Here is a tiny trained network, its code and every weight. The questions are about switching its units off for an input and a target symbol, where a switched-off unit gives its printed mean instead of its output.

import numpy as np


def w(rows, s, z=0):
    codes = np.array(rows[::2]) - 128.0
    scale = np.full(codes.shape[1], s)
    scale[-1] = z or s
    return codes * scale


def norm(h):
    return h / np.sqrt((h * h).mean(-1, keepdims=True) + 1e-5)


def f(y):
    return np.maximum(y, 0)


def softmax(a):
    e = np.exp(a - a.max(-1, keepdims=True))
    return e / e.sum(-1, keepdims=True)


def log_softmax(a):
    a = a - a.max(-1, keepdims=True)
    return a - np.log(np.exp(a).sum(-1, keepdims=True))


def net(x, mask):
    ids = ['αβγθμσω'.index(c) for c in x.split()]
    T = len(ids)
    res = E[ids] + P[:T]
    u = 0
    for l in range(2):
        q, k, v = (norm(res) @ M[l].T for M in (Q, K, V))
        z = softmax(np.where(np.tri(T) > 0, q @ k.T / 4**0.5, -1e9)) @ v
        res = res + np.where(mask[u], z, O[l][:, -1]) @ O[l][:, :-1]
        u += 1
        y = f(norm(res) @ A[l][:, :-1].T + A[l][:, -1])
        res = res + np.where(mask[u : u + 8], y, B[l][:, -1]) @ B[l][:, :-1]
        u += 8
    return log_softmax(norm(res)[-1] @ U[:, :-1].T + U[:, -1])


Q, K, V, O, A, B = {}, {}, {}, {}, {}, {}
E = w([
[203,26,58],'α',
[208,83,5],'β',
[135,32,159],'γ',
[251,109,104],'θ',
[80,19,155],'μ',
[189,106,136],'σ',
[130,109,143],'ω',
],0.014)
P = w([
[167,155,134],'0',
[148,56,24],'1',
[155,166,124],'2',
[148,158,128],'3',
[142,92,92],'4',
[167,170,129],'5',
[149,157,130],'6',
[134,106,83],'7',
[232,92,168],'8',
[150,155,133],'9',
[136,128,68],'10',
[146,250,129],'11',
[147,158,126],'12',
[132,152,51],'13',
],0.014)
Q[0] = w([
[231,247,206],'L0H0',
[69,101,35],'L0H0',
[254,155,108],'L0H0',
[11,88,162],'L0H0',
],0.0083)
K[0] = w([
[65,62,144],'L0H0',
[112,151,175],'L0H0',
[196,211,113],'L0H0',
[1,205,98],'L0H0',
],0.0091)
V[0] = w([
[62,125,102],'L0H0',
[165,206,91],'L0H0',
[110,132,44],'L0H0',
[2,113,150],'L0H0',
],0.0097)
O[0] = w([
[96,140,254,65],'L0H0',
[197,152,175,147],'L0H0',
[119,74,96,110],'L0H0',
[222,112,157,10],'L0H0',
],0.0093,0.012)
A[0] = w([
[79,77,61,154],'L0N0',
[164,225,172,4],'L0N1',
[86,214,86,122],'L0N2',
[173,166,157,109],'L0N3',
[77,134,135,13],'L0N4',
[59,132,190,116],'L0N5',
[41,160,9,82],'L0N6',
[138,92,176,122],'L0N7',
],0.012,0.0032)
B[0] = w([
[92,147,100,203],'L0N0',
[122,175,120,131],'L0N1',
[176,155,242,182],'L0N2',
[138,74,191,130],'L0N3',
[42,90,221,130],'L0N4',
[128,51,249,131],'L0N5',
[35,117,106,247],'L0N6',
[1,82,169,130],'L0N7',
],0.0089,0.016)
Q[1] = w([
[226,216,189],'L1H0',
[166,127,223],'L1H0',
[93,145,1],'L1H0',
[184,53,254],'L1H0',
],0.0092)
K[1] = w([
[156,151,119],'L1H0',
[102,141,176],'L1H0',
[101,120,95],'L1H0',
[186,164,248],'L1H0',
],0.017)
V[1] = w([
[62,175,1],'L1H0',
[179,46,167],'L1H0',
[139,22,43],'L1H0',
[87,97,47],'L1H0',
],0.0061)
O[1] = w([
[183,85,145,254],'L1H0',
[64,48,67,80],'L1H0',
[253,187,84,197],'L1H0',
[125,82,186,216],'L1H0',
],0.0072,0.009)
A[1] = w([
[144,238,149,2],'L1N0',
[4,158,105,106],'L1N1',
[154,110,90,93],'L1N2',
[120,88,99,107],'L1N3',
[147,194,135,70],'L1N4',
[98,78,154,164],'L1N5',
[106,168,163,233],'L1N6',
[182,54,33,167],'L1N7',
],0.015,0.0071)
B[1] = w([
[229,45,142,155],'L1N0',
[253,140,173,245],'L1N1',
[162,68,116,153],'L1N2',
[143,192,71,157],'L1N3',
[178,8,190,147],'L1N4',
[82,188,182,163],'L1N5',
[73,33,94,205],'L1N6',
[45,154,157,238],'L1N7',
],0.0072,0.011)
U = w([
[76,83,81,157],'α',
[102,161,102,166],'β',
[108,250,165,169],'γ',
[223,222,145,190],'θ',
[98,130,169,2],'μ',
[158,35,131,51],'σ',
[131,188,249,225],'ω',
],0.012,0.0036)

Each question gives the input, a string of symbols that net reads in full, and the target symbol t.
The units are the heads (4 rows each of Q, K, V and O) and the neurons (one row each of A and B). Each row of codes is followed by its name. A weight is (code - 128) times the scale printed after its matrix; where a second scale follows, it is the last column's (O, A, B and U).
mask holds one flag per unit, layer by layer, with each layer's heads first. A switched-off unit (its flag False) gives its mean, the last column of its rows in O or B, instead of its output. The means were averaged over made-up inputs and are rounded, as every weight is.
A unit's drop is (log p(t) with every unit on - log p(t) with that unit switched off) / (log p(t) with every unit on - log p(t) with every unit switched off).
The circuit of an input: a set's keep is (log p(t) with only the set's units on - log p(t) with every unit switched off) / (log p(t) with every unit on - log p(t) with every unit switched off). Starting from the 12 units with the biggest drops (on a tie, the unit counted first), units are removed one at a time, each time the one whose removal leaves the highest keep (on an exact tie, the one counted first), for as long as the keep stays at least 0.8.
circuit, biggest first: the units of the circuit, biggest drop first
most important unit: the unit with the biggest drop
k most important neurons: the k neurons with the biggest drops, biggest first
k most important neurons of layer l: the k neurons of layer l with the biggest drops, biggest first
drop when u is switched off: that unit's drop, to one decimal
input ω ω σ σ σ ω μ ω γ μ σ, target θ: circuit, biggest first	L1N6
input ω σ θ ω ω ω θ θ σ σ ω γ θ ω, target θ: 2 most important neurons of layer 0	L0N2; L0N6
input ω θ θ ω ω, target γ: 3 most important neurons	L1N0; L1N1; L1N6
input σ ω ω β ω θ μ σ ω θ θ α σ σ, target θ: 3 most important neurons of layer 0	L0N6; L0N2; L0N0
input μ ω ω ω σ μ, target ω: circuit, biggest first	L1N5; L1N1
input ω α ω γ ω ω ω θ ω σ α α γ, target γ: 3 most important neurons	L0N2; L1N6; L1N1
input ω σ σ ω γ θ ω ω γ σ β α, target α: circuit, biggest first	L1N1; L1N3
input β γ ω μ ω ω ω ω, target θ: circuit, biggest first	L1N1; L0H0
input θ μ σ γ ω, target β: 2 most important neurons of layer 0	L0N6; L0N0
input μ ω ω μ ω ω ω ω β γ σ α, target α: 2 most important neurons of layer 0	L0N2; L0N0
input α ω α α θ, target α: 3 most important neurons of layer 1	L1N1; L1N7; L1N2
input μ θ ω ω ω σ ω σ μ α σ, target γ: 2 most important neurons of layer 1	L1N6; L1N7
input ω γ ω α μ σ, target σ: drop when L1N1 is switched off	0.2
input ω μ ω θ ω ω σ θ, target β: drop when L0N2 is switched off	0.0
input α σ ω σ μ σ ω ω γ γ, target γ: drop when L0N2 is switched off	0.6
input σ ω θ ω ω, target γ: most important unit	L1N0
